Each row is followed by its class. Each block has new classes.
[-10   7  21  72 -16   0 -14 -30  -5  -4   4  12 -20  -4   1 -18 -23 -21
  -4   4   1 -14 -16   3 -10   7  -6  19   8   1 -19 -12 -25   8  17  19
   6 -11  -1   7   4 -47]  tura
[-41  14   9  18  -4  -5   3   4   2  13  14   2 -10   2 -26 -23   1 -11
   0   9  -3 -18 -11  -2 -14   7   5 -17   5   6 -34  -2 -12   2   9  37
   9  -2   0   4   6  -7]  fiko
[-12  -3   4  57  -4   4  -3  -3   3   6  14   4 -21   9 -11 -19  -2  -3
  -3   3  -1  -7 -15  -2   2  -3   7  -4 -11  14 -28 -18   0  14  15  23
   4  -2   4  -2   2 -13]  Pum
[-22   5  21  14   4  -1  -8   1   0   3  13   0 -10  -3 -17 -20  -2   7
 -42   6  -7 -10 -17 -18 -11 -17   2 -11   0   6 -28   5 -18  -2  15  16
 -13  -1  -8   6   4  -4]  Libof
[-27   4   0  47  -8   2  -6   4  12   8   8   0 -15  15 -12 -20  -3 -26
  -6   6  72 -25 -14  -2  -9   5   5 -54   5   1 -33   2 -12   1 -18  22
   1  -5  -4  -4  11 -15]  Pum
[-18  -2  17  54  -6   7 -11  -2  -2  -4 -12   0   3  13  -5 -22  -4 -18
  -2   8   0  -8  -8   4 -18   2   5  12   0   4 -20 -13 -11  -1  11  28
   2 -28   0   1   5 -25]  rog
[-24  -1   6  39  -6   1  -5  -3 -11   4  -1  -6 -11   1  -5 -21  -6  -2
   6   0  -6  -6 -13  -6   2  -1   1   4  -2   1 -10  -4 -10  11   9  11
  -6  -1   1  15  -5  -7]  Pum
[-29   7   1  21  -2   3  -2   2   7  11  -8   4 -12   4 -17 -28  11  -4
  -1  15   4 -18 -17 -17 -13   4 -16 -12  -4 -28 -28  -5  13  -1  13  21
   0  -6  -5  -2  -3 -17]  reter
[-33   9   6  21  -2  -2   8   5   7   3  -7  -1 -41   6 -10 -42   5  11
  -4  11  -9 -25 -13 -23 -14  -4   7  -9   5   2 -29  -6  -3  -9  18  24
  -1 -10  -3   0  -2 -22]  fiko
[-39  14   4  41  -9  -1  -2   3   6  -4   6   4 -13  11  -6 -20   7 -13
  -3   9   1 -30  -7 -19 -23   7   2  -4  -3   7  -8 -11 -26  -1  10  27
   5 -24  -5  -3   6 -12]  Pum
[-25  -1  -3  19   1  -7   4  11  -5   6   8   3 -11  11 -15 -19   6   3
   0   8   6 -14 -13 -16  -5  -3  -3 -15  -9  10 -34   1  -8   7  -2  31
   3 -15   3 -13  -4 -14]  fiko
[-18   7   5  44  -7  11  -1   2  -6   1   4   0  -8   4  -5 -30   0  -7
  -8   7  -2 -35 -19 -30  -5   8  -2  -5 -11   1 -26  -8 -10   4  14  23
  10  -1   1  -3  -1 -20]  Pum
[-11  -8  -8  22   9  -6  10   3   5   5   6   6   8   7 -16 -17   4   6
   1   2  -3  -9  -6 -20  -8   0   2 -13   3  -1 -42  -9   0  -4  14  19
   5  -8  -5   3 -15 -15]  reter
[ -8  -6   5  72 -14   6 -10  -6  -4  -8  -3   3 -19  24  12 -13 -27 -17
  -3  11   2 -13 -21  28  -5  13  -6  26  11  23  -5 -17 -32  10  15  21
   5  11  -1  12   8 -31]  bero
[-31  -1   6  13  11  -5   7   5   5   7  -2  10 -22  -3 -16 -28   5  -2
  -2   9  -6 -13 -13 -16 -12   3   5  -5 -15  -1 -36  -2   4  -6  23  27
   4  -1  -1   1   2  -7]  reter
[-14  -5  13  69 -11  -6  -4   3   1 -12  -2  -4  -2  15   0 -27 -13  -9
   4   8  54 -14 -16   6  -6   2   2  13   5  -3 -24 -11 -37   3  23  17
 -11  -1  -6  -3   2 -28]  bero
[-24   5   8  30  -8 -10   9   8   2  -1   5   3 -17   3  -4 -30  -2  -5
   0  18  -2 -13  -7 -15 -15  -1  19 -15   5   9 -30   1  -5  -3  18  27
  -4 -21  -4   0  -1 -15]  Libof
[-14  11   4  37  -2   1 -14  -7  -3   9  -5   0  -8  14 -14 -22  -6  -4
   0  -1  -7 -10  -1  -5 -16  -1   1 -13   3   2 -34  -7 -10   6  17  20
   5  -8  -8  -2   1 -17]  Pum
[-29   7   5  35  -1   6 -14   3   3  10  28  -4 -15   6 -13 -26 -13 -36
   0   5  -6 -22 -13   4  -4   0   3 -10   2   7 -17   1 -24   5   8  16
   5  -2  -1 -13  16   1]  Pum
[  8  -2   1  59  -9  -3  -9  -6  -4  -1   7  -7 -11  -3 -25 -27 -15  -5
  -5  -1  -3  -5  -9   2  -6  -4   1  10   2   3 -22  -6 -15   8  21   3
   5 -10  -2  -6   5 -14]  rog
[-38   9   0  17  -2  -2  -6   7   5   7  13  -5 -19 -18 -26 -16   7  -2
  -3  -3  -2 -12 -13 -10  -9  -5   5 -20  -5  19 -28  10 -20   4  15  16
   0 -12  -1   8  19   3]  Libof
[-32  13   7  42  -6  -6   4  19  -2  -4   2   6 -17   4  -5 -24  -7  -5
  -4  14  -2 -18 -17 -13  -7   5  16 -17  -5   9 -35 -28  -6   1  24  40
   5  -3 -14 -12   0 -19]  Pum
[ -9   0  13  49  -6 -12  -8   1  -2   5  -9   1 -10   9  -4 -33 -15   0
  -6   1  14 -14 -21  -7 -11   0   0  -6  -2  17 -26  -8 -22   2  18  15
   2 -14  -6   1  -3 -39]  Pum
[ -8  -7  16  62 -15   2   3   2  -4  -9   5  11 -15  17   6 -26 -11 -11
  -7   5   5 -10 -21  -5  48   5   0  12  24  -2 -26 -11 -14   9  18  39
   5  -7  -7  -4   2 -30]  tura
[-12  -2  19  58  -5  -1 -16   3   0   2   1   4 -15   1   2 -20 -14  -8
  -1  -4  12 -10  -9  -3  -7  -7   6   5 -11   2 -15 -11 -18   6  13  29
   3  -3  -2  -5  -2 -30]  rog
[  7   5   4  72 -12  16 -35 -13 -18   0  25  -8   4   5 -11 -14 -32 -17
 -15   3  10   6 -20  55 -12  -6   5  11  16  22   1  -2 -49  29  27 -15
   0 -12   2   0  15  -7]  Libof
[-29   8   8  38 -10   2   3   0   3  -1  17  20  -8   4  -9 -20   2  -3
  -2   5   5 -15 -10 -18 -13   2 -12  -4  -3   5 -32  -7 -11  -6  11  24
   6 -10  -5  -1   1 -18]  Pum
[  2   9   0  35   4   0  -8  -1  -5   6  -1  -3  -4   7 -20 -12  -8  -4
  -5   3 -12  -3 -17  -7  39  -8   7 -21  -4   3 -18  -8 -20   7  21  10
  13  -8  15  -1  -4  -5]  Pum
[-34   3   4  25  -1  -1   1   6 -18   4   3   1 -13   3 -19   9   1 -12
   1   8  -6 -12  -5 -22 -14 -12   2 -10   0  14 -27  30  -4   2  20  29
  39  -3 -11   0  -9 -21]  Pum
[-38   7   6  26  -8 -10   6  10   7   4   2   0 -14   9  -8 -31   2  -6
  -7   4   5 -11 -10 -26 -11   4   2  -7  -8   9 -11  -2  -1  -6  16  41
   4  -7 -10   3  -2 -17]  Libof
[-15  -3  17  43 -14  -8   8   5  -7  -4  -9  10  -9  14   9 -40   3  -3
  -5  46  -3 -17   0 -20  -7   9   0  11   2   1 -30 -13   5  -2  10  31
   1 -10 -10  10   6 -43]  nagu
[-17   2  -5  21   0   3  -7   2   0  -8   8   6 -11  -4 -14 -17   7  -2
  -5   7  -6  -7  -5  -9 -10   4  -2 -13 -23  12 -28  -4 -12  10  14   9
   1 -11 -12   3   4   3]  Pum
[ -5  13  11  40  -3   3 -11   1  -3   7  20  -3 -29   8  -8 -22  -9  -7
   0  -6   1 -15 -19   0  -5   5   4  -3   2  10 -11  -3 -20   5  17  12
   5   1  -1  -5   6  -8]  Pum
[-23  14  11  36  -6  -4  -2   4   3   0   6   6 -14  -5 -12 -16  -1  -2
  -7   2   1  -4 -11 -20 -10   5   9   0 -10   1 -28 -11  11   5  13  19
   4  -7  -3  15  -2 -23]  Pum
[-11   3   1  44  -1   6   5  -4  -6  -6   8   4 -24   3   1 -26  10  -7
   2   3   8  -8 -13   4  -9   1   4   1  -2 -14  -8  -6 -16   3  17   7
  -2  -6  -6  -1   8 -12]  Pum
[-29   6   4  18  -2  -6  -9   0   4   3   8  -2 -42  11 -20 -20  -2 -12
  -2   9 -11  -7 -28  -8 -13  -1  10 -23   1  14 -19  -3 -12  -5  13  25
   1  -2   9   1   7 -16]  Libof
[-11  -5  20  48  -5 -11  -6  -3  -7   1   4   1  -5  10  -5 -31   1  -2
  -5   4  19 -20   2 -22  -2   4   5   7  -8  -3 -37  -8   5   1  14  40
   4 -12 -11  -1  -1 -22]  befam
[ -1   5   6  61   3  -1  -7  -2 -13  -7   6  10 -18  13  -1 -21 -11 -15
 -18   8   0 -13 -18   4 -15   9  -6  11   0   5  -6  -7 -18   8  14   9
  12   0   5  -1   6 -19]  tura
[-16   3  14  65 -11  37 -25   0 -10   9   6   6 -12  -2  -3 -22  -7 -17
 -16   7   0 -21 -23  16 -13   8   1  15   8   9 -10 -10 -22   2  18  17
   4  -2   7  -3  19 -29]  tura
[  4  -1  15  72  -9  -2  -9  -1   2 -11  -2  11  -9  19   6 -23 -16 -14
   4   8   0 -13 -13  -9 -10   5  -8  23   0 -14 -28  -7  -4   1  21  28
  11  -4 -10  12 -11 -45]  nagu

Each row is followed by its class.
[ -6  -7   7   3   2  -8   5   2   2  -9   0 -24 -17   0  12   3  -6   4
  -8  -8   2   2  -1   2   6   1  -1  -2   2   3  -4   6 -10  -8  -1  21
   2  -3   2 -12   5  -6]  P
[-10  -3  -3  21  -4   4   4   1   5 -26   4  -7  10  -6  -1  -5  -4   7
   4  -1  -4   4  -2   0  -6  -3   5   3 -41   3  -1  -2  -6   9  -4   6
   1  -2  -7  -4   2  -4]  H
[ -1 -22 -17   1  10   3   0  12  -1  11   0 -17  -7  -3  27  -2  -1   2
   4  -7   1   7  -5  -6 -11  -9   1   2  -4   4  -1   4 -19  -1   1   1
   0  -2   2  -6  -2   0]  X
[ 19 -41  -3  -6   0  -2   2   7  -5  -8   1  -5   6  -7  -4   4  -1   4
   0  -1   6  -8  -1  -4  -7   0  -9 -12   7  10   2   8   2  -1   4   7
   0   1  -8 -12  -1  -9]  C
[  5  41 -33  26  -7  19  -4  -3   2  -2   5  31  11   1  23  -6   2  -3
   7 -15  -7  15   4 -12 -13  -1   6  14 -41 -11   3  13  -3  22   5 -14
  -4  -3 -25  -6  -9  -1]  X
[ -1   7  -4  -6  -8  -4   4   1 -15  10  -1  -2  -6   8  17   0  -5   1
  -9  -2   8  10   0  -1  -4   1   2   2 -25  -3  -5   3 -14   1 -10   1
  -1   2 -10  -6   3   4]  B
[  7   2   9 -19  -7  11   0 -13   2  16   1   5  12  -4 -10  -2  -3   3
   5   6   0  -4   9  10  22  -5  -3   8  41  -4  -3  -3   0  -9  10 -28
   6   2  18  12   3   7]  R
[-17   1  23  -9  -7   5   3  -9  -1  -5   1  -7   6   5 -16  -3   3  -1
  -2   2  -1  -1   6  15  13   6   2   6  -1  -5  -2 -11  -2  -1  -1 -11
   0   3   7   3   5   6]  P
[ -8  -1 -13  -8   1   8   4   5   2  14  -1 -14  -5   2  16  -1   0   3
   4  -7   4   1   4  -5   7  -2   2   7  26   2   4  -5   2  -2   5 -16
   2  -6  12   2  -1  17]  R
[ -7  17 -22  10   4   6   1  -5   5  -6   3 -10   2  -1   0   1  -4  -5
 -14   1  -1  -3   1  -5  -8   8  -1   3  10  -7   0   1  -1  11  -1   4
   1   4  -1  -3   0   4]  A
[ 11   6 -32  11  -2   2   1   0  -1  -8   3  11  15  -4   3   1  -3   2
  -9   0   0  -2   0 -11 -10   2   0  -4  -7   0  -1  10   2  16   4  -5
   0   5 -14  -4  -5  -7]  A
[  0 -19  10 -18  -6   5   2  -7   2   0   2   0  16  -3 -13   0   2   4
   7   5   0  -4   3   5  11  -5   4   5  18   2  -1 -10   0  -6   6 -20
   1  -1  12  10   2   2]  R
[ -2   0 -13 -12   3   9   4  -7 -11  11  -1 -17  -5   3   2   7  -2   0
 -19  -1   3  -2   5   0   8   3  -8  -2  41  -3  -2   3  -2  -2   2  -7
   2   9   7  -2   2   3]  C
[ 29  -3 -25  -2  -8  -2  10 -26  -1  -1   8   7  23  -6   8   2  -2   3
 -10   4   3   1   5  -5  -3  -7   3   3  20   0   2  22  -5   5  -4  -7
   6   9   1   2   1  -4]  C
[ -3   1  -9   3  -3  -1   0  -6   1  -2  -3  -9  -6   4  -8   0  -1  -9
 -11   5 -10  -5   3  -2  -5  10  -3  -4   4  -8   1   0 -11   1   0   9
   2   6   2  -3  -2   0]  Z
[ -1   4   0   0   6  11   2 -12   2  -1   2  -9   2  -4   8   4  -2   9
 -10  -5   4  -2   4   1  11   4  -2   2  18   2   1   2   0  -3  -3  -1
   9  -2  15  -4   5  -4]  P
[ 20 -36  26  14  -2 -18   9 -25   7 -15   0   0   5  -5  -1  -5   1   1
   9   1  -7  -6   0   8  -7  -5   2 -10 -15   8   1  21  -8 -13 -11  25
   6   4  11  -2   2 -16]  P
[ 13   7 -19  -6  -7   6 -15  -1  -5 -11   4   8  10   5 -15  -1  -4   2
  -9   1   3 -10   1  -7   2  15  -4  -3   3  -6   4  -6   3   7   7  -9
  -3   2 -25  -4  -1  -4]  C
[  7 -10 -10  -2   3  -1   2  16  -6   7  -1  -5  -3   2  13   2   1  -2
   0  -6  -5   2   3  -4  -6  -4  -2  -5   3   2   1   5  -4  -6   2  -4
  -1   0   0  13  -2  -2]  B
[ 16 -17  -1 -17  -7  -4   0   5 -15  17  -5   8  -9  12  10  -1  -2  -1
   0 -10   3   6  -3  -1  -8   1  -5  -1 -11  -1   2   5 -15  -8  -3  -2
   1   4 -19  -3  -7  -3]  B
[ -8 -27   9  -4  -6   0   7  -1   5  -4   0 -23   1  -8   9   2   0  10
   6  -6  -1   0   3   5  12   1   1  -1   2   9   0  -8 -11  -6  -1   6
  -1  -1   9  -1   7   0]  P
[  4  25 -12  11   1  -3  -4  -6   5   9   3   9  -3  -3  22   3  -2  -2
  -1  -7   1   7   4  -7   8  -5   1   5   0  -4  -3  11  -3   4   4  -6
   3   2   1  -3  -1  -4]  P
[  7 -23  -1  -1  -9 -11   6  -4   1  -3   1 -17   4  -1   2   0  -4   8
   4  -3  -3  -4   3   2  -4   8  -2  -3   3   7   0   1  -8  -2  -4   6
   0   1  -3  -5  -3  -1]  C
[ -9   8   5  15   1  -7   0  -5   2 -13   1  -7  -3  -4   8   2  -7  -1
 -12  -1   3   3   2   2   1   1   2  -6 -14   0   0  12  -3  -5  -3  14
   2   0  -1  -6   3 -12]  B
[ 13  13   3  -6 -11  -4   5 -18  -4  -2   0   6   7   1   4   3   1  12
  -1  -4   2   2   8   4  20   1  -2  11   4   0  -1   5  -3  -3   2 -14
  -2   3  -2  -5   4   0]  P
[  8 -41   0 -26  10   7   0  20   2  15  -7 -27  -2  -3   2   1  -2   5
  12  -2   5 -11   2  -5   5 -11  -6  -8  41  10  -5  -9  11 -15  12 -11
  -6 -10  18   7  -5  -3]  R
[  5   3 -28 -16  -2   9   7  -8   1  31   0 -18  -7   2  22  -6  -4  -2
  -5 -10   1   2   6  -7   7  -4  -2   9  41  -5  -1   0  -3  -6  11 -21
   0   0  14   0  -1  13]  R
[ 10  28 -16  -6   5   0  -5   1  -3  12  -1  10 -16   6  25   1  -5  -5
  -6 -11   8   9   1  -6  16   1  -5  -2   3  -5  -7  15  -4  -6   2   0
   0   0  -9 -12  -5  -8]  C
[ -7  14 -35  -5   0  10   2  -7   1   4   1 -26  -2   0  17   1  -5   3
  -6   0   1  -2   0  -9  -5   8   1   9  25   0   2  -4  -2  15   2  -9
  -2   4  -2  -7  -2  10]  Z
[ 10 -15   7 -11  -8  -2   5  -2  -7   8  -2   1   8   4   5   1   2   3
   2  -2  -3   7   7   9   4  -1   0   0  -4   4  -2   4 -13  -8  -2  -4
  -1   1  -3  -8   4  -1]  B
[ 15  -2 -15   1  -1   5   3  -1  -1  -6   5   9   7   1   0   3   0   2
  -6   2   8   1   2   0   4  -9   0   0  -9   1  -1  10  -3   2   4 -13
  -2   4 -15  -4   2 -10]  C
[ -7  10  -9   0 -12   9   4  -9   6   1   8 -12   8  -6  12   0  -4  11
   9  -7  -5   2   5  -5  11   1   4  14  11   2   2  -6   0   4   9 -19
  -2  -2  11   2   0   9]  X
[  5   8 -26   1   2   6   2  -4  -1   1   7  -4  10  -4  17   3  -3   4
 -10  -5   1   1  -1  -9  -2   1  -2   7  18   0   2   5   0   2   2  -5
  -1   0  -1  -6   1   2]  Z
[ 11 -10  -2   5   2   9  -1  -1  -2 -14   9  24  24  -4 -10   6   1   6
  -8   3  10   1  -1   0  10 -16  -3  -2 -21  -3  -4  16   6   2   6  -9
  -4   3  -1   3  -4 -26]  A
[  5  10   5 -13 -11   3   0  -3 -11  13   4  17   6  12   1   2  -2   0
  -3  -1   1   9   4   8   2  -4   2  10 -30  -8  -2   1 -15  -3  -2 -16
  -4   3 -13  -2   3   4]  B

Each row is followed by its class. Each block has new classes.
[ -6   0  -2 -13  -7   4  -8   8   4 -15  -6 -18  -1  -1  -9   0  -9   4
  -2 -15   4   6  -1  -6   8  -5  -2 -15 -21  -1   3   5 -22   6   3  -6
   7  -1  11  -7  -6  -2]  kozo
[  0  19 -26 -12 -12   7  -1 -12   2  -1   0 -24  17 -12 -16   0  -5   2
  -8  -7  -7   6   4 -28   3  -1  -8   6  -9  -2  23  26 -14  11  -3  14
  -7  22  38   2 -16   3]  zinun
[-12   7   6  -9  21  12 -19   8   7 -18  -6 -22   7   5 -11   6  -2  13
  -7 -10   9   5   2  -4  11   1   4 -18 -19 -13  -3 -15 -21   2   8  -7
  -6   9   3  -3 -12   4]  kozo
[ -5  -3  -5  -9  -7   0  -3   5   3 -12  -3 -13  -3  -1  -7  -4  -4  -1
  -5 -10  -5   6   2  -9   4 -10  -4  -5 -14   4  12  12 -16   6   0   2
   6  -3   6 -10  -1  -5]  kozo
[  0 -10   7 -10   0  -3   1  -2   5   0   2 -11   7   7   0   0   1  12
  10  -3  -2   2   2   4  -5  -3   5   1 -28   6 -10  -5 -11   2   6 -12
  14  -4  14  -8  -5   1]  godo
[  0  -9 -10  -3 -12  -7   7   2   5  -4   2  -8  -5  -7  -3  -5  -6  -6
  -9  -9  -5  -2   3 -15  -5  -6  -4   0  -4  10  14  26  -6  10  -7   6
  16  -7  15   0  11  -9]  kozo
